Each row is shifted at random along 4 fixed directions that mean nothing.
Known rows, with every step that occurs
melafas resipar sebi duni gekup dubuse sevag: [ 1.635 -2.062 -0.807 -1.121  2.167  0.744  0.690 -1.345  0.573  0.065
 -0.173 -2.140  0.320  1.031  0.192 -0.765 -0.661 -2.075  0.390  0.409
  1.321 -1.397  1.493 -1.152  1.216 -0.873 -1.708  2.428  2.699 -1.441
 -0.349  1.262  0.021  0.675  0.534 -1.256  1.625 -2.164 -1.205  0.514
 -1.430  1.334 -1.082]
novi sebi resipar sevag dubuse: [ 1.744  2.693 -0.583  0.010  1.287 -0.729 -0.166 -1.787  4.100  1.120
 -0.152 -1.455  0.681 -0.254 -0.533 -1.452  0.381  3.155  1.334 -0.520
 -1.696 -2.310  0.531 -0.447  2.287 -0.059  0.714  1.474  0.976 -0.491
 -0.981  1.516 -1.918 -1.339 -2.272  0.325 -1.037 -0.090  1.463  0.469
  0.888  0.245 -1.653]
dubuse resipar sebi novi sevag gekup: [ 2.538 -1.882 -0.004 -1.073  0.799  0.239  0.578 -0.838 -0.259 -0.364
  0.098 -1.967  0.380  0.224  0.736 -0.361 -0.747 -1.862 -1.597 -0.212
  0.349 -0.834  0.665 -0.621  0.457  0.159 -1.250  3.163  4.026 -1.120
 -0.254  0.304  0.976 -0.202  1.649 -0.548  1.304 -2.235 -1.274  0.460
 -1.896  1.241  0.380]
resipar sebi melafas sevag gekup dubuse: [ 1.547 -1.212  0.070  0.122  1.178 -4.001 -0.502 -1.890  2.609 -0.734
 -0.890 -1.851  1.035  0.874  2.029 -1.528  0.566  1.436  0.382 -1.574
 -0.350 -1.636 -0.025 -0.131  0.743  1.145 -1.052  3.202  4.454 -0.291
  0.772  4.100 -0.500 -0.991 -0.054  1.057 -0.115  0.122  0.428 -0.802
  0.615  1.334  0.845]
sevag dubuse gekup resipar sebi: [ 2.703 -0.931  0.019 -0.095  2.972 -1.139  0.659 -0.592  1.215 -0.196
 -0.838 -1.218  0.725 -0.179  0.154 -0.375 -0.883  0.185 -0.944 -0.580
 -2.187 -1.146  1.005 -3.059  0.237 -0.564 -0.248  2.044  1.787 -0.600
  0.817  2.469 -1.069 -0.208 -1.382  0.540  0.908 -1.233 -0.244 -0.966
  1.641  0.885  0.283]
novi sevag resipar sebi duni gekup: [ 1.048  0.121 -2.032 -1.375  1.215  5.041  1.725 -0.895  0.443  1.903
  0.213 -1.448 -0.201  1.047 -1.135 -0.646 -1.095 -2.396  2.447  1.118
  2.191 -1.737  1.534  1.287  1.654 -1.449 -1.685  0.330  2.308 -1.551
 -2.007  0.079  0.304  0.561  0.909 -2.753  1.171 -4.244 -0.976  2.188
 -2.177  0.296 -3.830]
sevag resipar sebi duni: [ 0.717  1.376 -0.612 -0.180  0.096  0.934  0.139 -1.807  0.439  0.577
  0.222 -1.208 -0.352 -0.016 -1.188  0.438  1.400 -0.067  1.016  1.516
 -0.158 -1.667  0.657 -0.989 -0.081 -1.487  0.134 -0.581  0.497 -0.240
 -0.087  0.393 -0.423  0.816 -1.457 -0.639 -0.600 -1.750  0.819 -0.400
  0.435  0.919 -0.788]
melafas sevag dubuse resipar sebi duni gekup: [ 2.178 -2.952 -1.236  0.025  5.432  2.446  1.385 -0.266  1.232  0.477
 -1.072 -1.742  1.114  1.297 -0.359 -0.384 -2.228 -1.565  1.071 -0.098
 -0.237 -2.172  2.061 -2.980  1.108 -1.492 -1.334  1.423  2.717 -0.775
  1.419  3.346 -1.442  0.480 -2.051 -0.723  2.051 -2.781 -1.180 -0.261
  1.955  0.856 -1.878]
sebi novi resipar sevag gekup: [ 1.885 -0.927  1.176  0.185  0.743 -0.319  0.315 -1.004 -0.350 -0.703
  0.661 -2.104  0.414 -0.409 -0.172  0.775  0.385 -0.810 -1.403  0.042
 -0.007 -1.750  0.211 -1.496  0.113  0.397  0.060  2.710  1.843  0.421
  1.133  1.628  0.020  0.184  0.509  0.746  0.688 -0.547 -0.136 -1.051
  0.248  1.040  1.352]
resipar sebi duni gekup: [ 3.449 -0.746 -0.308 -0.973  0.932 -2.995  0.049 -0.086  2.344 -0.773
 -2.146 -2.426  1.056  0.410  1.641 -0.980 -0.748  0.870 -1.182 -1.690
  0.758 -0.920 -0.209  0.521  0.951  0.829 -0.904  4.180  3.357 -0.798
 -1.552  3.370 -0.240 -0.516 -0.602  0.676  0.434 -1.219  0.128 -0.185
 -1.313  0.797  0.456]
dubuse resipar sebi duni gekup sevag: [ 3.706 -1.132 -1.323 -1.146  3.258 -0.494  1.129  0.332  4.644  0.576
 -1.644 -2.588  1.686  1.048  1.035 -1.882 -2.751  0.653  0.622 -1.980
 -0.629 -1.985  0.112  0.879  2.955  0.918 -1.609  2.332  2.481 -1.483
 -2.753  2.886 -0.601 -0.952 -1.016  0.058  1.614 -2.332 -0.618  1.373
 -1.565  0.280 -1.536]
sebi novi sevag dubuse: [ 0.497 -2.049  1.586 -0.427  0.114 -0.667 -0.596 -1.246 -2.893 -1.519
  0.703 -1.740 -0.140  0.164 -0.044  0.839  1.063 -2.079 -2.141  1.160
  0.750 -0.155  1.669 -2.702 -0.541 -0.961 -0.263  3.581  3.084 -0.157
  2.984 -0.137  0.594  1.251  1.394 -0.239  0.732 -0.588 -0.904 -1.134
  0.105  1.556  1.864]
melafas resipar sebi novi sevag dubuse: [-0.223  1.787  0.093 -0.887 -2.351  0.158 -1.048 -3.336 -0.873  0.045
  1.864 -0.768 -1.212 -0.548 -1.175 -0.108  3.178 -0.782 -0.060  2.243
  1.046 -0.779  1.236 -0.967 -0.161 -1.323  0.269  1.553  1.668 -0.571
  0.589 -1.699  0.452  0.455  1.154 -1.188 -1.251 -0.192  0.352  0.186
 -1.263  1.780 -0.170]
melafas sebi novi resipar sevag: [-0.174 -0.222  0.026 -0.367  0.109  1.796  0.071 -1.619 -0.194  0.235
  1.584 -0.806 -0.327 -0.084 -1.281  0.357  0.631 -1.885  0.481  1.445
  0.381 -0.950  0.467 -1.192  0.630 -0.706 -0.091  0.698  0.825 -0.342
 -0.171 -1.516  0.480  0.518  0.034 -0.783  0.240 -1.223 -0.600 -0.072
 -0.908  1.212 -0.479]
melafas novi resipar sebi duni gekup sevag dubuse: [ 2.182  1.510 -0.637 -0.627  1.146 -0.435 -0.152 -1.864  2.540  0.563
 -0.591 -1.440  0.407 -0.449 -1.474 -0.842  0.606  1.809  1.227  0.250
 -1.112 -1.289  1.549 -1.155  1.761 -0.861  0.676  2.135  3.149 -0.131
 -0.652  1.995 -1.649 -0.185 -2.198  0.334 -0.717 -2.057  0.983 -0.489
  1.547  0.737 -0.975]
sebi duni gekup sevag: [ 0.496  1.767 -1.002 -1.183 -1.102  0.683 -0.159 -1.315  1.737  0.886
 -0.038 -1.520 -0.112  0.255 -0.530 -1.070  0.017  0.783  1.794  0.261
  2.318 -1.223  0.360  2.329  1.810  0.106 -0.232  1.385  0.905 -0.589
 -2.641  0.807 -0.182 -0.077  0.388 -0.899 -0.529 -1.681  0.472  1.458
 -1.962 -0.411 -1.799]
sevag resipar sebi duni gekup dubuse melafas novi: [ 1.524  3.788 -0.547 -0.885 -1.656 -2.046 -1.035 -2.952  2.943  0.794
 -0.161 -1.215 -0.023 -0.985 -1.282 -0.999  2.883  2.997  0.901  0.318
 -1.442 -1.240  0.698  0.022  0.566 -0.529  1.450  2.090  3.051  0.008
 -1.623  0.162 -1.443 -0.651 -0.837  0.689 -2.204 -0.884  2.310 -0.140
  1.153  0.325 -0.383]
duni gekup dubuse melafas sebi resipar sevag: [ 0.053  0.235  0.133 -0.028  1.299 -0.227 -0.158 -2.522  1.113  0.135
  0.467 -1.595  0.317  0.213 -0.431 -0.251  0.443 -0.610  0.483  0.382
 -0.664 -2.040  0.722 -2.268  0.494 -0.273  0.409  2.784  0.958 -0.278
  0.360  0.234 -0.874  0.312 -1.006  0.211  0.082 -0.910  0.027 -0.690
  0.531  0.811 -0.095]
resipar sebi duni gekup sevag dubuse: [ 3.769  0.845 -0.602 -1.310  0.727 -4.873 -0.774 -1.472  4.550 -0.464
 -1.948 -2.922  1.184  0.383  1.563 -2.293  0.022  3.130 -0.222 -1.929
  0.226 -2.068  0.325  1.067  2.149  0.915 -0.853  4.707  4.257 -1.185
 -1.758  4.783 -1.076 -1.225 -0.862  0.826 -0.470 -0.754  0.968  0.240
 -1.077  0.982 -0.111]
duni gekup dubuse resipar: [ 1.892  1.616 -0.570 -0.352  1.268 -0.080  0.454 -0.140  2.565  0.922
 -0.704 -0.530  0.598 -0.529 -0.483 -0.969 -0.939  2.030  0.118 -1.049
 -1.685 -0.875  0.645 -0.157  1.514  0.244  0.769  1.383 -0.577 -0.288
 -1.481  0.855 -1.477 -0.993 -0.549  0.479  0.074 -0.191  0.539  0.786
  0.601 -1.054 -1.110]
novi resipar sevag gekup dubuse melafas sebi duni: [ 0.739 -0.003 -1.106  0.267  2.823  2.696  1.110 -2.000  2.559  1.639
  0.413 -1.718  0.616  0.758 -1.017 -1.048 -0.572  0.068  3.150  0.394
 -0.270 -2.538  1.292 -1.105  1.846 -1.318 -0.541  0.442  3.485 -0.602
 -0.322  1.768 -1.539 -0.161 -0.914 -1.221  0.636 -3.131  0.235  0.519
  1.768  0.238 -2.658]
melafas novi resipar sebi duni gekup dubuse: [ 2.358 -1.074 -0.309 -1.442  0.777  1.228  0.919 -0.558 -0.321  0.077
 -0.281 -1.467  0.040 -0.158 -0.995 -0.209  0.135 -1.316 -0.118  0.615
  0.409  0.216  1.626 -0.815  1.114 -1.167 -0.681  2.136  2.735 -0.854
 -1.058  0.171  0.100  0.527  0.806 -1.006  1.101 -2.557 -0.830  0.311
 -0.711  0.928 -0.747]
gekup dubuse resipar sebi melafas novi: [ 1.130  1.974 -0.571 -0.804 -0.351 -0.610 -0.020 -0.994  3.966  1.234
  0.303 -0.206  0.534 -0.401 -0.825 -1.693  1.342  2.638  1.484 -0.600
 -2.585 -0.376  0.089  1.302  1.742  0.406  0.393 -0.128  1.375 -0.612
 -2.204 -1.427 -0.655 -1.771  0.285  0.220 -0.873  0.317  1.083  1.651
  0.167 -0.143 -1.238]
sebi duni gekup dubuse melafas sevag: [ 0.533 -2.961 -0.275 -0.752  1.968  1.025  0.622 -0.624  0.177 -0.100
 -0.043 -2.193  0.719  1.605  0.756 -0.861 -0.889 -2.155  0.817 -0.208
  2.137 -1.025  1.211 -0.284  1.133 -0.421 -1.945  2.559  3.334 -0.886
  0.308  1.600  0.068  0.599  1.800 -1.177  1.880 -1.629 -1.413  0.764
 -0.651  0.568 -0.919]
dubuse resipar sebi melafas novi sevag gekup duni: [ 2.440 -0.436 -0.624 -1.011 -0.710 -2.428 -0.067 -1.610  2.801 -0.061
 -0.382 -2.119  0.905  0.544  1.197 -1.596  0.763  0.903  0.221 -1.217
 -0.287 -0.671 -0.331  1.927  1.319  0.838 -1.466  1.469  5.480 -0.772
 -1.483  1.481  0.548 -1.200  1.688  0.215 -0.125 -1.574  0.133  0.590
 -1.271  1.489  0.473]
duni gekup sebi novi resipar sevag dubuse melafas: [ 3.579 -1.739  0.098 -1.794  2.057 -0.938  0.865 -0.309  2.510 -0.132
 -0.042 -2.860  1.319  0.588  0.827 -1.513 -1.176 -0.953 -1.265 -1.517
 -0.525 -1.768  0.801 -0.263  1.978  0.665 -1.888  4.968  4.816 -1.805
 -1.462  1.511  0.344 -0.945  2.299 -0.253  1.869 -1.646 -1.332  1.224
 -1.898  0.975 -0.419]
sebi melafas novi sevag gekup: [ 2.560 -2.715 -0.055  1.019  3.957 -0.898  1.108  1.497  3.623  0.191
 -1.744 -1.226  2.346  1.009  1.444 -1.209 -2.424  1.932  1.354 -3.079
 -2.785 -0.353  0.097  0.355  2.267  1.935 -0.637  1.751  5.641  0.629
  0.735  3.416 -1.249 -1.855 -0.884  1.932  1.089 -0.920  0.184 -0.234
  3.132 -0.427  0.057]
novi sebi melafas sevag: [-2.143  1.295 -0.538  0.113 -1.195  0.645 -0.929 -2.614  0.664  0.617
  0.712 -0.079 -0.390  0.737 -0.166 -0.671  1.271 -0.244  2.018  0.999
  1.168 -0.428  0.051  0.209  0.412 -0.395  0.227  0.661  2.259  0.059
 -0.153 -1.057  0.014  0.199 -0.708 -0.604 -1.443 -0.728  0.517 -0.060
 -0.126  0.588 -0.924]
gekup sevag dubuse resipar sebi: [ 1.743 -2.675 -0.551 -1.093  2.763  0.036  0.819 -0.269  0.932 -0.119
  0.146 -1.138  0.597  1.052  0.669 -1.051 -1.208 -1.866 -0.509 -0.239
 -0.859 -1.278  1.058 -1.091  0.885 -0.545 -2.330  0.495  1.958 -1.860
  0.348  0.932  0.570  0.024  0.933 -1.057  2.074 -1.363 -1.865  0.878
 -1.393  1.541 -0.631]
novi sevag gekup dubuse melafas: [-0.158 -0.591 -0.010  0.200  1.390  0.963  0.393 -1.226  0.114  0.521
  0.053 -0.767  0.397  0.617  0.194 -0.798 -0.663 -0.387  0.920 -0.188
 -0.158 -0.856  1.215 -1.022  0.523 -0.450 -0.244  1.998  3.826 -0.245
  1.109  0.899 -0.721  0.013  0.714 -0.501  0.614 -1.938 -0.205  0.104
  1.369 -0.113 -0.724]
melafas resipar sevag dubuse gekup sebi: [ 2.213 -2.400 -0.095 -0.682  1.221 -1.937  0.054 -1.490  0.328 -0.932
  0.539 -1.803  0.170  0.572  1.552 -0.927  0.336 -2.004 -1.174 -0.309
  0.698 -1.543  0.681 -1.213  0.230 -0.064 -2.219  1.659  2.410 -1.245
  0.832  2.241  0.566 -0.176  1.777 -0.400  1.394  0.086 -1.290 -0.200
 -1.673  2.365  0.773]
resipar sebi novi sevag gekup: [ 0.152  0.105 -0.933 -0.398  1.214  3.809  0.746 -1.084 -0.574  1.233
  0.120 -0.045 -0.233 -0.092 -1.708 -0.112 -1.032 -0.990  1.726  1.117
  0.544 -0.645  1.497 -1.051  0.587 -1.057  0.448  1.684  3.628 -0.315
 -0.325 -0.387 -0.326  0.158 -0.759 -1.196  0.103 -3.987 -0.160  0.354
  0.811 -0.212 -2.174]
sevag resipar sebi duni gekup dubuse: [ 3.611 -2.074 -0.853 -0.372  4.903  0.921  1.824  0.493  1.853  0.420
 -1.845 -2.080  1.331  0.782 -0.245 -0.327 -2.242 -0.201  0.640 -0.765
 -1.791 -1.718  1.718 -2.273  1.657 -0.883 -0.951  2.004  2.622 -0.798
  0.030  3.477 -1.320  0.307 -1.761 -0.042  2.023 -3.216 -0.492 -0.355
  1.765  0.286 -1.385]
duni gekup sebi resipar sevag dubuse: [ 1.523  5.355 -0.567 -1.497 -3.413 -3.194 -1.586 -3.896  3.028  0.559
  0.702 -2.017 -0.683 -1.204 -0.499 -1.552  3.018  3.198  0.289  0.305
  0.859 -2.616  0.156  1.742  1.216  0.420  0.869  2.933 -0.312 -0.900
 -2.861  1.074 -0.712 -1.217  0.197  0.070 -2.673  0.704  1.936  0.860
 -2.551  0.681 -0.647]

Rows
[ 2.232 -3.246 -0.366 -0.773  2.275  0.081  0.748 -1.552 -0.531 -0.588
  0.412 -2.669  0.391  0.855  0.397 -0.234 -0.224 -2.340 -0.243  0.500
  1.326 -1.751  1.391 -1.814  0.642 -1.253 -2.337  1.141  2.274 -1.329
  0.892  2.384  0.281  0.488  1.251 -1.304  1.939 -1.876 -1.592 -0.193
 -0.846  2.206 -0.070]
melafas sebi resipar sevag dubuse gekup duni
[ 3.359  0.216 -1.178  0.759  4.612 -0.554  0.626 -0.965  5.441  1.010
 -1.170 -2.173  1.585  0.378 -0.127 -1.702 -1.334  2.850  2.481 -1.341
 -2.177 -3.040  1.051 -1.900  2.856 -0.230 -0.024  0.908  2.429 -0.176
 -0.186  4.712 -3.008 -1.331 -3.588  0.895  0.326 -1.146  1.292 -0.337
  3.181  0.333 -1.758]
melafas resipar sevag dubuse gekup sebi duni
[ 0.941  1.432 -0.031 -1.104 -0.882 -1.976 -0.810 -2.441  1.627  0.028
  0.402 -0.663  0.051 -0.436 -0.310 -1.153  1.660  0.485 -0.469 -0.060
 -0.985 -0.735  0.698 -0.493  0.295 -0.079  0.099  2.880  3.816 -0.550
 -0.514  0.038 -0.301 -0.465  0.470  0.345 -0.841 -0.642  0.304 -0.135
 -0.259  1.279  0.297]
duni gekup sevag dubuse melafas novi resipar sebi
[-0.600  0.277  1.036 -1.531 -4.490 -2.300 -1.718 -4.435 -2.961 -1.542
  2.283 -2.818 -1.528  0.331  0.658  0.399  4.630 -3.040 -1.912  2.448
  4.170 -1.339  0.730  0.025 -1.705 -1.030 -1.336  2.771  1.848 -0.743
  1.209 -0.613  1.901  1.863  4.347 -1.426 -0.661  0.558 -0.494 -0.199
 -3.668  2.699  2.179]
sebi duni gekup sevag dubuse melafas resipar
[ 1.844 -1.110  0.372 -0.789  0.100 -0.820  0.178 -1.638 -0.294 -0.291
  0.595 -1.557  0.127 -0.249  0.247 -0.329  0.561 -0.607 -0.963  0.119
 -0.763 -0.059  1.038 -1.508  0.300 -0.402 -0.517  3.015  4.304 -0.725
 -0.070 -0.098  0.378 -0.269  1.969 -0.363  0.472 -1.635 -0.572 -0.180
  0.014  0.736  0.730]
sevag gekup dubuse melafas sebi novi resipar
[ 1.011  2.081 -1.526 -0.389  1.175 -0.103 -0.446 -2.826  2.557  1.214
 -0.319 -1.570  0.121  0.125 -1.101 -0.984  0.269  1.778  2.193  0.614
 -0.508 -2.065  1.687 -0.960  1.688 -1.182  0.511  1.486  2.326 -0.542
 -0.950  1.468 -1.832 -0.058 -2.056 -0.267 -1.015 -2.209  1.167 -0.132
  1.147  0.059 -1.767]
melafas sebi duni gekup dubuse sevag resipar
[ 3.811 -0.923 -0.196 -1.959 -0.173 -1.747  0.425 -0.596  1.936 -0.245
 -0.437 -2.541  0.771  0.237  1.029 -1.463  0.992 -0.048 -1.341 -1.152
  0.531 -0.460  0.675  1.266  1.027  0.063 -1.959  3.593  5.438 -1.565
 -1.645  1.323  0.445 -1.023  2.911 -0.601  0.789 -0.891 -0.556  1.396
 -1.994  1.378 -0.101]
sevag dubuse melafas novi resipar sebi duni gekup
[ 3.186 -4.326  0.705 -0.056  3.822 -1.086  1.320  0.758  2.268 -0.829
 -0.583 -2.406  2.010  1.062  1.613 -0.751 -1.928 -1.664 -0.721 -2.143
 -1.990 -0.858 -0.012 -1.238  1.795  1.393 -1.914  2.556  4.437 -0.440
  0.293  2.026  0.210 -0.761  0.392  1.229  2.622 -0.993 -1.519 -0.497
  0.192  1.543  1.250]
dubuse gekup sebi melafas novi resipar sevag
[ 2.365 -1.168 -0.883 -0.176  2.038 -0.046  0.606 -0.908  1.689  0.285
 -0.646 -1.475  0.873  0.063 -0.458 -0.531 -0.902  0.660  1.168 -0.398
 -1.165 -0.692  0.567 -0.987  1.675 -0.185 -0.346  0.517  3.872 -0.029
 -0.643  2.078 -0.678 -0.397 -1.478  0.408  0.335 -2.981  0.067 -0.906
  1.406  0.959 -0.359]
melafas novi sebi resipar sevag gekup duni
[-0.255 -0.193 -0.454 -0.161  1.329  1.170 -0.123 -2.182  0.883  0.797
  0.711 -0.455  0.133  0.011 -1.251 -0.676  0.146 -0.053  1.766  0.667
 -0.458 -1.410  1.189 -1.721  0.452 -0.723  0.459  2.066  4.198 -0.264
  0.250 -0.017 -0.789 -0.278 -0.252 -0.415 -0.184 -2.470  0.289 -0.160
  1.779  0.110 -1.208]
resipar sevag gekup dubuse melafas sebi novi
[ 0.411 -0.473 -0.133  0.047  2.472 -0.262 -0.018 -1.204  2.486  0.484
  0.342 -0.389  0.868  0.290 -0.750 -0.942 -0.135  0.184  0.842 -0.158
 -3.245 -0.726  0.765 -2.603  0.999 -0.557  0.142  0.859  4.043 -0.267
  0.837 -0.241 -1.021 -0.267 -1.520  0.594  0.128 -1.440  0.020 -0.761
  2.469  1.028 -0.327]
gekup resipar sevag dubuse melafas novi sebi
[ 1.323  1.636 -0.187  0.246 -0.245 -2.877 -0.567 -2.872  3.752  0.329
  0.036 -1.688  0.539  0.235  1.054 -1.675  1.558  2.333  1.122 -0.960
 -0.748 -2.053 -0.330  0.534  1.487  0.974 -0.013  2.271  3.401 -0.081
 -0.515  2.329 -0.862 -1.296 -0.078  0.814 -1.166  0.378  1.470 -0.172
  0.230  0.949 -0.076]
novi sebi melafas resipar sevag gekup dubuse
[ 2.234  4.776 -1.241 -1.705 -2.098  1.367  0.103 -2.226  4.246  2.328
  1.457 -1.748 -0.072 -1.139 -2.140 -2.179  1.742  3.547  2.277  0.175
  1.528 -2.380  0.626  3.378  3.121 -0.422  0.201  0.722  0.930 -1.049
 -4.226  0.535 -1.200 -2.104  2.182 -1.544 -1.286 -0.575  1.718  3.309
 -1.725 -0.555 -3.541]
sebi novi resipar sevag dubuse gekup duni
[ 1.127 -3.429 -0.055  0.448  4.131  1.491  1.148 -0.467  0.308  0.062
 -0.146 -1.500  1.147  0.905  0.019  0.192 -2.620 -2.078  0.577 -0.195
 -2.529 -0.476  1.151 -3.717  0.886 -0.289 -0.497  2.260  5.097 -0.154
  1.448  0.603 -0.257  0.477 -1.192  0.329  1.683 -3.917 -1.343 -1.327
  2.521  0.532  0.266]
dubuse melafas sebi novi sevag gekup resipar
[ 1.275  1.713 -0.647  0.154  1.546 -1.314 -0.577 -2.816  2.778  0.335
 -0.382 -2.105  0.310 -0.054 -1.072 -0.409  0.679  1.578  1.435  0.540
 -0.700 -2.671  0.982 -2.172  1.104 -0.913  0.829  2.064  1.493  0.006
  0.228  3.046 -1.938  0.309 -3.116  0.576 -1.053 -1.595  1.263 -1.417
  1.881  0.939 -0.602]
melafas sebi duni gekup resipar sevag dubuse
[ 2.977 -2.286 -0.280 -1.913  1.754 -0.234  1.090 -0.929  1.518 -0.165
 -0.238 -3.365  0.933  1.449  1.280 -1.436 -0.715 -2.096 -0.665 -0.669
  1.367 -1.896  1.074  0.292  1.564 -0.335 -2.983  3.876  4.825 -2.207
 -1.033  2.172  0.719  0.145  2.510 -1.538  2.215 -2.464 -1.718  1.495
 -2.775  1.642 -0.864]
novi resipar sebi duni gekup sevag dubuse melafas
[ 3.040  0.233  0.426 -0.830  1.593 -1.755 -0.078 -1.370  1.702 -0.471
 -0.371 -2.301  0.713 -0.460 -0.432 -0.441 -0.212  0.505 -1.235 -0.464
 -1.202 -1.860  1.149 -2.216  1.363  0.032  0.282  4.758  2.843 -0.512
 -0.188  2.227 -0.832 -0.229 -0.835  0.870  0.291 -1.345  0.062 -0.903
  0.258  1.003  0.462]
duni gekup sebi novi resipar sevag dubuse
[ 1.453  2.818 -0.504  0.268 -0.322 -1.851 -0.401 -2.590  4.979  1.023
  0.523 -2.017  0.754  0.044 -0.159 -1.714  2.224  3.551  2.224 -0.810
 -0.041 -3.091 -0.282  1.553  1.846  0.441  0.014  0.244  1.168  0.137
 -0.876  3.060 -1.777 -1.692  0.233  0.498 -1.324  1.381  2.213  0.857
  0.953  0.491 -1.124]
sebi melafas resipar sevag dubuse gekup duni
[ 0.827 -1.022  0.011 -0.781  1.529  0.280  0.035 -1.854  0.375 -0.058
  0.582 -1.052  0.209  0.244 -0.703 -0.237  0.342 -1.559 -0.154  0.667
 -0.810 -1.323  1.339 -2.590  0.091 -0.581 -0.254  3.078  3.323 -0.579
  0.804 -0.010 -0.086  0.428  0.165 -0.146  0.538 -1.645 -0.578 -0.356
  0.567  1.118 -0.091]
duni gekup sevag dubuse melafas resipar sebi novi
[ 1.313 -0.544 -0.572 -0.189  1.301 -2.167 -0.416 -2.278  2.551 -0.106
 -0.690 -1.870  0.893  0.910  0.755 -1.504  0.750  1.184  1.182 -0.669
  0.661 -1.880  0.605 -0.514  0.825 -0.361 -1.054  2.182  4.312 -0.477
  0.498  3.775 -1.035 -0.635 -0.405  0.055 -0.211 -0.845  0.568 -0.386
  1.135  1.404 -0.381]
resipar sebi melafas sevag dubuse gekup duni
[ 2.910 -1.224 -0.800 -1.303  1.740  1.070  1.299  0.287  2.898  0.967
  0.029 -1.621  1.028  0.602 -0.080 -1.637  0.036  0.289  0.975 -0.762
 -0.926 -0.498  1.000  0.921  1.959 -0.656 -1.977  0.455  4.605 -1.579
 -1.487  0.426 -0.178 -1.226  1.731 -1.279  1.241 -1.480 -0.544  2.143
 -0.286  0.726 -1.936]
sevag dubuse melafas novi resipar sebi duni
[ 0.879 -2.729  0.371  0.243  2.965 -1.346 -0.365 -1.902  0.005 -1.145
 -0.794 -2.404  0.839  1.223  0.657  0.135  0.005 -1.855 -0.611  0.096
  0.633 -2.137  1.251 -3.552 -0.661 -1.059 -0.759  4.143  5.056 -0.232
  2.847  3.027 -0.847  1.137 -1.288  0.309  0.912 -1.908 -0.477 -2.062
  1.843  1.857  0.986]
resipar sevag dubuse melafas sebi duni gekup
[ 1.731 -3.183 -0.644 -0.800  2.347  1.900  1.454 -0.455  0.714  0.398
  0.073 -2.090  0.850  1.202  0.236 -0.685 -1.300 -2.481  1.125 -0.046
 -0.337 -0.477  0.921 -0.625  1.191 -0.458 -2.046  1.065  5.891 -1.062
 -0.255  0.535  0.652  0.292  1.067 -1.033  1.888 -4.069 -1.507  0.496
 -0.132  1.269 -0.758]
dubuse melafas novi sevag gekup resipar sebi duni
